Here is a tiny trained network, its code and every weight. The questions are about switching its units off for an input and a class, where a switched-off unit gives its printed mean instead of its output.

import numpy as np


def w(rows, s, z=0):
    codes = np.array(rows[::2]) - 128.0
    scale = np.full(codes.shape[1], s)
    scale[-1] = z or s
    return codes * scale


def norm(h):
    return h / np.sqrt((h * h).mean(-1, keepdims=True) + 1e-5)


def f(y):
    return y / 2 * (1 + np.tanh(0.7978845608 * (y + 0.044715 * y**3)))


def log_softmax(a):
    a = a - a.max(-1, keepdims=True)
    return a - np.log(np.exp(a).sum(-1, keepdims=True))


def net(x, mask):
    res = np.array(x, float).reshape(1, 5) / 4 @ E
    u = 0
    for l in range(3):
        y = f(norm(res) @ A[l][:, :-1].T + A[l][:, -1])
        res = res + np.where(mask[u : u + 13], y, B[l][:, -1]) @ B[l][:, :-1]
        u += 13
    return log_softmax(norm(res)[-1] @ U[:, :-1].T + U[:, -1])


A, B = {}, {}
E = w([
[12,221,163,168,133,124],'x0',
[109,87,222,122,108,13],'x1',
[60,115,99,210,5,157],'x2',
[62,193,64,145,172,69],'x3',
[82,32,169,148,140,188],'x4',
],0.013)
A[0] = w([
[121,192,4,137,130,107,152],'0.n1',
[194,157,112,117,131,141,191],'0.n2',
[144,180,46,129,112,118,67],'0.n3',
[83,188,166,130,144,89,135],'0.n4',
[87,154,143,133,128,180,1],'0.n5',
[128,139,167,141,45,72,124],'0.n6',
[123,133,125,129,125,151,39],'0.n7',
[154,172,167,130,61,95,65],'0.n8',
[74,88,154,145,101,199,120],'0.n9',
[80,106,96,166,8,172,97],'0.n10',
[114,108,135,141,116,171,94],'0.n11',
[48,196,182,133,146,61,227],'0.n12',
[51,51,130,141,127,69,83],'0.n13',
],0.04,0.0048)
B[0] = w([
[82,114,1,167,113,187,241],'0.n1',
[177,121,128,76,183,144,193],'0.n2',
[109,135,47,129,134,183,199],'0.n3',
[62,157,99,109,188,107,204],'0.n4',
[114,144,197,130,114,156,164],'0.n5',
[123,61,172,147,102,85,201],'0.n6',
[115,122,145,113,115,138,134],'0.n7',
[109,46,141,185,128,83,174],'0.n8',
[54,114,91,152,128,164,207],'0.n9',
[98,192,38,96,206,134,251],'0.n10',
[112,120,105,112,125,155,165],'0.n11',
[97,156,26,123,163,109,251],'0.n12',
[159,35,139,138,134,66,202],'0.n13',
],0.059,0.025)
A[1] = w([
[111,136,55,177,86,142,1],'1.n1',
[154,202,55,155,108,116,68],'1.n2',
[62,246,61,101,179,39,81],'1.n3',
[74,190,54,153,81,117,78],'1.n4',
[86,251,77,146,91,45,96],'1.n5',
[161,106,214,181,72,40,27],'1.n6',
[129,159,137,137,79,109,69],'1.n7',
[79,194,168,173,14,187,40],'1.n8',
[80,227,124,123,148,64,139],'1.n9',
[137,170,79,163,110,93,93],'1.n10',
[59,157,36,194,73,163,140],'1.n11',
[70,198,152,161,61,167,125],'1.n12',
[157,191,73,190,81,114,103],'1.n13',
],0.028,0.0053)
B[1] = w([
[132,118,109,81,148,126,184],'1.n1',
[167,111,79,155,98,138,172],'1.n2',
[135,126,55,156,158,117,246],'1.n3',
[141,149,94,146,127,87,208],'1.n4',
[164,104,96,98,115,185,173],'1.n5',
[161,86,160,155,62,125,137],'1.n6',
[117,121,109,84,118,130,127],'1.n7',
[42,147,254,158,96,147,131],'1.n8',
[146,105,92,133,146,148,164],'1.n9',
[170,115,126,87,145,180,156],'1.n10',
[92,172,130,157,182,146,251],'1.n11',
[60,161,195,187,136,82,136],'1.n12',
[139,105,90,146,131,114,145],'1.n13',
],0.049,0.033)
A[2] = w([
[113,136,173,118,99,142,56],'2.n1',
[108,156,108,105,142,158,185],'2.n2',
[84,179,47,123,179,58,40],'2.n3',
[49,105,57,64,117,161,115],'2.n4',
[65,95,145,99,120,253,61],'2.n5',
[114,112,157,133,135,102,61],'2.n6',
[119,104,155,132,98,237,42],'2.n7',
[72,60,137,143,169,17,205],'2.n8',
[99,157,128,124,56,119,155],'2.n9',
[112,117,147,130,140,108,11],'2.n10',
[88,157,83,86,46,99,44],'2.n11',
[136,68,190,192,123,110,122],'2.n12',
[168,180,106,102,91,157,1],'2.n13',
],0.029,0.0033)
B[2] = w([
[143,163,138,158,125,219,128],'2.n1',
[50,102,139,59,56,187,175],'2.n2',
[104,166,110,84,57,255,254],'2.n3',
[143,198,88,151,149,71,233],'2.n4',
[84,134,79,129,110,134,157],'2.n5',
[174,152,115,157,138,130,131],'2.n6',
[155,150,114,195,134,202,133],'2.n7',
[217,182,73,135,7,215,188],'2.n8',
[46,123,125,141,67,83,126],'2.n9',
[169,162,115,167,148,114,128],'2.n10',
[182,195,109,141,133,178,133],'2.n11',
[149,137,113,158,102,98,142],'2.n12',
[43,121,151,91,165,36,131],'2.n13',
],0.037)
U = w([
[156,103,186,40,185,158,103],'0',
[202,55,149,165,46,109,170],'1',
[104,183,213,141,125,37,2],'2',
[93,144,189,156,157,37,43],'3',
[65,141,7,139,149,176,199],'4',
[24,170,218,195,107,159,80],'5',
],0.018,0.0092)

Each question gives the input, the list of numbers given to net, and the class t.
The units are the neurons (one row each of A and B). Each row of codes is followed by its name. A weight is (code - 128) times the scale printed after its matrix; where a second scale follows, it is the last column's (A, B and U).
mask holds one flag per neuron, layer by layer. A switched-off neuron (its flag False) gives its mean, the last column of its row in B, instead of its output. The means were averaged over made-up inputs and are rounded, as every weight is.
A unit's drop is (log p(t) with every unit on - log p(t) with that unit switched off) / (log p(t) with every unit on - log p(t) with every unit switched off).
most important unit: the unit with the biggest drop
top k neurons: the k neurons with the biggest drops, biggest first
k most important neurons of layer l: the k neurons of layer l with the biggest drops, biggest first
drop when u is switched off: that unit's drop, to one decimal
input [-6,8,-5,-6,-1], class 1: most important unit -> 0.n10
input [1,4,-1,-3,-3], class 1: 4 most important neurons of layer 0 -> [0.n6, 0.n10, 0.n8, 0.n1]
input [-8,-3,-5,2,4], class 0: top 2 neurons -> [0.n1, 0.n12]
input [3,-4,-5,-8,-2], class 0: top 4 neurons -> [0.n1, 0.n12, 0.n10, 0.n9]
input [0,8,-3,-2,8], class 1: top 2 neurons -> [0.n13, 0.n10]
input [-6,-2,-6,1,1], class 0: 3 most important neurons of layer 0 -> [0.n1, 0.n12, 0.n10]
input [-6,-8,-1,-8,-1], class 0: top 4 neurons -> [0.n2, 0.n1, 0.n12, 0.n10]
input [-6,-7,-7,0,6], class 0: top 4 neurons -> [0.n1, 0.n12, 0.n10, 0.n9]
input [0,-1,-3,-6,-2], class 0: top 3 neurons -> [0.n1, 0.n12, 0.n10]
input [-7,-8,-8,-7,6], class 0: top 3 neurons -> [0.n1, 0.n2, 0.n12]
input [-2,8,-3,2,4], class 1: 2 most important neurons of layer 0 -> [0.n13, 0.n10]
input [-7,-2,-4,1,2], class 0: top 2 neurons -> [0.n1, 0.n12]
input [-4,-4,-5,-7,-1], class 0: drop when 0.n10 is switched off -> 0.3
input [-1,0,-5,-6,-6], class 0: top neuron -> [0.n2]
input [-6,6,6,-8,-5], class 1: drop when 0.n12 is switched off -> 0.3
input [-5,1,-8,-5,-6], class 0: drop when 0.n12 is switched off -> 0.4
input [5,-5,-3,-6,4], class 5: drop when 0.n12 is switched off -> 0.1
